Below is a small trained network, with its code and all its weights. Each question gives an input and a target symbol and asks what happens when units are switched off, that is, made to give their printed mean instead of their output.

import numpy as np


def w(rows, s, z=0):
    codes = np.array(rows[::2]) - 128.0
    scale = np.full(codes.shape[1], s)
    scale[-1] = z or s
    return codes * scale


def f(y):
    return np.maximum(y, 0)


def softmax(a):
    e = np.exp(a - a.max(-1, keepdims=True))
    return e / e.sum(-1, keepdims=True)


def log_softmax(a):
    a = a - a.max(-1, keepdims=True)
    return a - np.log(np.exp(a).sum(-1, keepdims=True))


def net(x, mask):
    ids = ['ΞΣαβγεηλμπφψ'.index(c) for c in x.split()]
    T = len(ids)
    res = E[ids] + P[:T]
    r = res
    for j in range(3):
        rows = slice(4 * j, 4 * j + 4)
        q, k, v = (r @ M[0][rows].T for M in (Q, K, V))
        z = softmax(np.where(np.tri(T) > 0, q @ k.T / 4**0.5, -1e9)) @ v
        o = O[0][rows]
        res = res + np.where(mask[j], z, o[:, -1]) @ o[:, :-1]
    y = f(res @ A[0][:, :-1].T + A[0][:, -1])
    res = res + np.where(mask[3:15], y, B[0][:, -1]) @ B[0][:, :-1]
    return log_softmax(res[-1] @ U[:, :-1].T + U[:, -1])


Q, K, V, O, A, B = {}, {}, {}, {}, {}, {}
E = w([
[115,170,146,197,133,145,104,80,212,234],'Ξ',
[118,104,139,223,81,107,189,191,124,146],'Σ',
[116,109,143,195,71,170,185,139,211,131],'α',
[182,147,70,121,144,137,179,108,158,75],'β',
[136,177,164,94,117,117,93,155,174,71],'γ',
[122,109,153,175,64,108,145,106,188,151],'ε',
[139,153,81,94,114,227,106,163,117,147],'η',
[123,114,147,218,72,102,154,142,148,158],'λ',
[173,137,128,101,96,107,63,113,91,145],'μ',
[140,114,169,201,90,51,166,116,168,115],'π',
[115,157,169,236,168,91,148,170,135,198],'φ',
[136,129,51,255,80,154,164,132,98,182],'ψ',
],0.0092)
P = w([
[53,43,85,155,158,103,106,118,130,112],'0',
[92,92,102,176,160,116,93,137,153,130],'1',
[115,128,118,173,152,116,111,129,160,142],'2',
[97,169,142,150,87,148,180,99,130,149],'3',
[176,139,110,176,115,126,83,171,208,154],'4',
[127,206,183,140,69,172,213,98,121,162],'5',
[214,165,133,172,88,133,97,187,216,159],'6',
[162,227,205,136,42,196,238,110,116,165],'7',
[254,189,153,184,77,154,109,208,215,165],'8',
[187,237,218,156,84,198,198,102,144,176],'9',
],0.0068)
Q[0] = w([
[112,95,119,23,164,117,122,100,54,76],'H1',
[139,170,158,199,87,148,145,118,157,175],'H1',
[156,182,157,245,75,148,144,130,187,194],'H1',
[151,171,146,247,72,144,140,142,195,193],'H1',
[99,126,142,75,177,128,139,110,64,94],'H2',
[192,222,206,162,76,168,207,106,148,175],'H2',
[173,126,118,123,147,123,87,189,168,113],'H2',
[153,138,123,166,92,142,114,139,188,159],'H2',
[137,79,71,135,153,86,51,170,162,123],'H3',
[27,61,149,87,184,93,117,125,68,101],'H3',
[195,140,134,151,85,127,117,193,155,137],'H3',
[187,214,152,185,71,172,200,121,168,191],'H3',
],0.013)
K[0] = w([
[67,83,123,209,141,111,134,129,154,155],'H1',
[203,155,110,72,131,136,111,150,126,92],'H1',
[209,166,125,62,117,136,124,142,111,94],'H1',
[201,170,123,47,114,145,127,138,110,101],'H1',
[71,74,121,158,163,97,92,117,151,143],'H2',
[215,182,137,157,103,134,117,162,155,151],'H2',
[64,179,169,139,55,165,193,97,71,162],'H2',
[185,174,134,110,77,152,165,150,103,109],'H2',
[10,154,162,78,123,142,169,85,63,119],'H3',
[77,93,62,118,163,121,105,112,139,109],'H3',
[165,195,169,107,77,172,162,102,124,162],'H3',
[206,156,168,118,113,136,129,158,130,135],'H3',
],0.011)
V[0] = w([
[195,128,171,160,131,2,172,51,142,43],'H1',
[89,150,168,65,152,134,113,174,151,32],'H1',
[105,154,239,127,51,74,45,157,105,186],'H1',
[90,157,177,201,120,143,197,190,226,114],'H1',
[132,95,19,143,69,194,172,128,66,129],'H2',
[87,107,167,101,105,216,130,222,131,115],'H2',
[153,137,30,103,146,200,168,151,124,91],'H2',
[187,183,109,84,225,143,72,61,185,93],'H2',
[151,66,79,133,114,46,113,172,60,98],'H3',
[155,117,75,98,20,178,44,43,139,119],'H3',
[160,75,145,110,87,56,157,229,126,61],'H3',
[148,82,118,125,10,166,193,92,206,100],'H3',
],0.0066)
O[0] = w([
[187,68,82,203,125,115,120,108,254,115,116],'H1',
[82,183,73,172,120,100,105,185,166,85,46],'H1',
[113,111,110,146,43,120,48,84,97,153,122],'H1',
[72,86,73,101,162,189,136,129,174,159,223],'H1',
[168,191,153,114,176,137,192,89,42,185,117],'H2',
[66,215,87,43,116,99,104,140,70,126,97],'H2',
[143,211,143,115,179,127,169,160,128,131,81],'H2',
[146,150,171,149,149,123,90,210,204,27,83],'H2',
[187,145,123,115,97,72,141,125,146,173,3],'H3',
[140,181,148,204,169,63,98,60,69,61,108],'H3',
[135,157,65,105,94,62,127,125,198,155,26],'H3',
[85,134,64,141,198,79,155,39,148,98,191],'H3',
],0.0082,0.0041)
A[0] = w([
[192,125,109,87,49,164,151,188,165,174,208],'N1',
[108,226,61,143,106,71,155,146,170,187,255],'N2',
[53,194,102,170,72,116,79,173,161,70,187],'N3',
[77,154,129,159,211,151,202,192,145,135,171],'N4',
[74,197,132,173,36,130,72,123,108,145,209],'N5',
[150,103,95,99,144,150,142,1,117,145,101],'N6',
[119,131,116,52,153,171,66,47,146,137,115],'N7',
[200,111,171,106,123,188,136,141,157,169,175],'N8',
[216,156,126,199,120,161,188,174,91,29,246],'N9',
[52,152,171,186,69,141,55,142,91,237,171],'N10',
[18,147,86,143,158,159,130,186,207,133,177],'N11',
[243,153,169,187,93,111,192,89,194,163,189],'N12',
],0.0046,0.0031)
B[0] = w([
[184,159,184,41,99,107,110,203,153,174,173],'N1',
[148,241,43,61,121,20,151,148,183,115,189],'N2',
[122,149,98,216,58,152,82,206,95,101,147],'N3',
[93,137,152,98,187,157,177,141,163,112,212],'N4',
[98,127,133,138,52,91,60,146,69,102,193],'N5',
[127,106,105,205,164,146,153,44,86,128,178],'N6',
[38,77,172,239,203,157,100,98,111,3,159],'N7',
[162,94,206,102,113,161,136,186,126,144,199],'N8',
[121,110,250,168,166,127,74,181,119,49,193],'N9',
[119,122,130,109,44,145,100,154,64,134,253],'N10',
[78,125,76,108,130,161,153,194,192,96,215],'N11',
[255,102,172,147,137,70,82,107,148,147,220],'N12',
],0.0053,0.006)
U = w([
[59,27,182,211,158,216,99,117,82,51,132],'Ξ',
[130,143,48,57,91,94,166,90,128,183,159],'Σ',
[33,144,25,101,162,120,164,67,136,105,152],'α',
[208,171,178,133,209,124,179,161,203,96,198],'β',
[67,200,19,173,62,103,84,196,159,58,92],'γ',
[97,106,100,133,129,72,123,64,145,103,68],'ε',
[50,240,169,43,156,122,130,179,32,108,171],'η',
[137,111,75,118,108,100,133,78,129,146,105],'λ',
[255,154,197,165,54,46,27,103,73,94,211],'μ',
[169,82,73,127,104,71,115,89,180,128,62],'π',
[171,77,153,9,61,186,121,208,151,191,104],'φ',
[226,150,138,140,180,158,193,65,45,201,3],'ψ',
],0.0044,0.0022)

Each question gives the input, a string of symbols that net reads in full, and the target symbol t.
The units are the heads (4 rows each of Q, K, V and O) and the neurons (one row each of A and B). Each row of codes is followed by its name. A weight is (code - 128) times the scale printed after its matrix; where a second scale follows, it is the last column's (O, A, B and U).
mask holds one flag per unit, heads first, then neurons. A switched-off unit (its flag False) gives its mean, the last column of its rows in O or B, instead of its output. The means were averaged over made-up inputs and are rounded, as every weight is.
A unit's drop is (log p(t) with every unit on - log p(t) with that unit switched off) / (log p(t) with every unit on - log p(t) with every unit switched off).
The circuit of an input: a set's keep is (log p(t) with only the set's units on - log p(t) with every unit switched off) / (log p(t) with every unit on - log p(t) with every unit switched off). Starting from the 12 units with the biggest drops (on a tie, the unit counted first), units are removed one at a time, each time the one whose removal leaves the highest keep (on an exact tie, the one counted first), for as long as the keep stays at least 0.8.
circuit, biggest first: the units of the circuit, biggest drop first
most important unit: the unit with the biggest drop
k most important neurons: the k neurons with the biggest drops, biggest first
heads that matter: for each layer, one digit per head in row order, 1 if its drop is at least 0.15 and else 0, layers parted by /
drop of u: that unit's drop, to one decimal
input φ Ξ λ φ φ β, target φ: most important unit => H3
input φ Ξ λ Ξ μ Ξ γ γ η Ξ, target η: circuit, biggest first => [H2, H1]
input η Ξ Ξ ψ π β α Ξ μ Σ, target μ: circuit, biggest first => [H1, H3, N12, N11]
input λ Ξ Ξ Σ φ η α β φ Ξ, target φ: circuit, biggest first => [H3, N1]
input Ξ β Ξ λ Ξ ψ Σ, target β: heads that matter => 100
input φ Ξ Ξ Σ ψ Ξ φ φ ψ λ, target ψ: heads that matter => 110
input λ φ Ξ Ξ Ξ β φ α, target β: circuit, biggest first => [H1, N10]
input φ ψ η μ Σ, target μ: heads that matter => 101
input ψ β Ξ Ξ η π β Ξ, target β: heads that matter => 110
input Ξ β η Ξ Ξ Ξ φ, target Ξ: circuit, biggest first => [H3, N2]
input ψ Ξ ε φ ψ, target φ: 2 most important neurons => [N1, N8]
input μ φ Σ Σ Ξ, target μ: heads that matter => 100
input ψ α Ξ φ Ξ, target φ: heads that matter => 001
input Ξ Σ λ η γ φ, target γ: heads that matter => 110
input β Ξ α Ξ β, target β: most important unit => H1
input Ξ ψ Ξ Ξ ε φ Ξ α ψ ψ, target ψ: 2 most important neurons => [N6, N11]
input φ Ξ φ Ξ Ξ φ Ξ α Ξ, target α: heads that matter => 111
input Ξ Ξ φ Ξ Ξ Ξ Σ Ξ Ξ, target Ξ: drop of H1 => 0.2
input φ φ Ξ φ Ξ Ξ φ Ξ ψ, target Ξ: drop of N2 => 0.1
input φ η ε ψ β Ξ Ξ Ξ φ λ, target φ: drop of N10 => -0.1
input Ξ Ξ Ξ φ φ, target φ: drop of N9 => 0.0
input Ξ β η, target η: most important neuron => [N12]
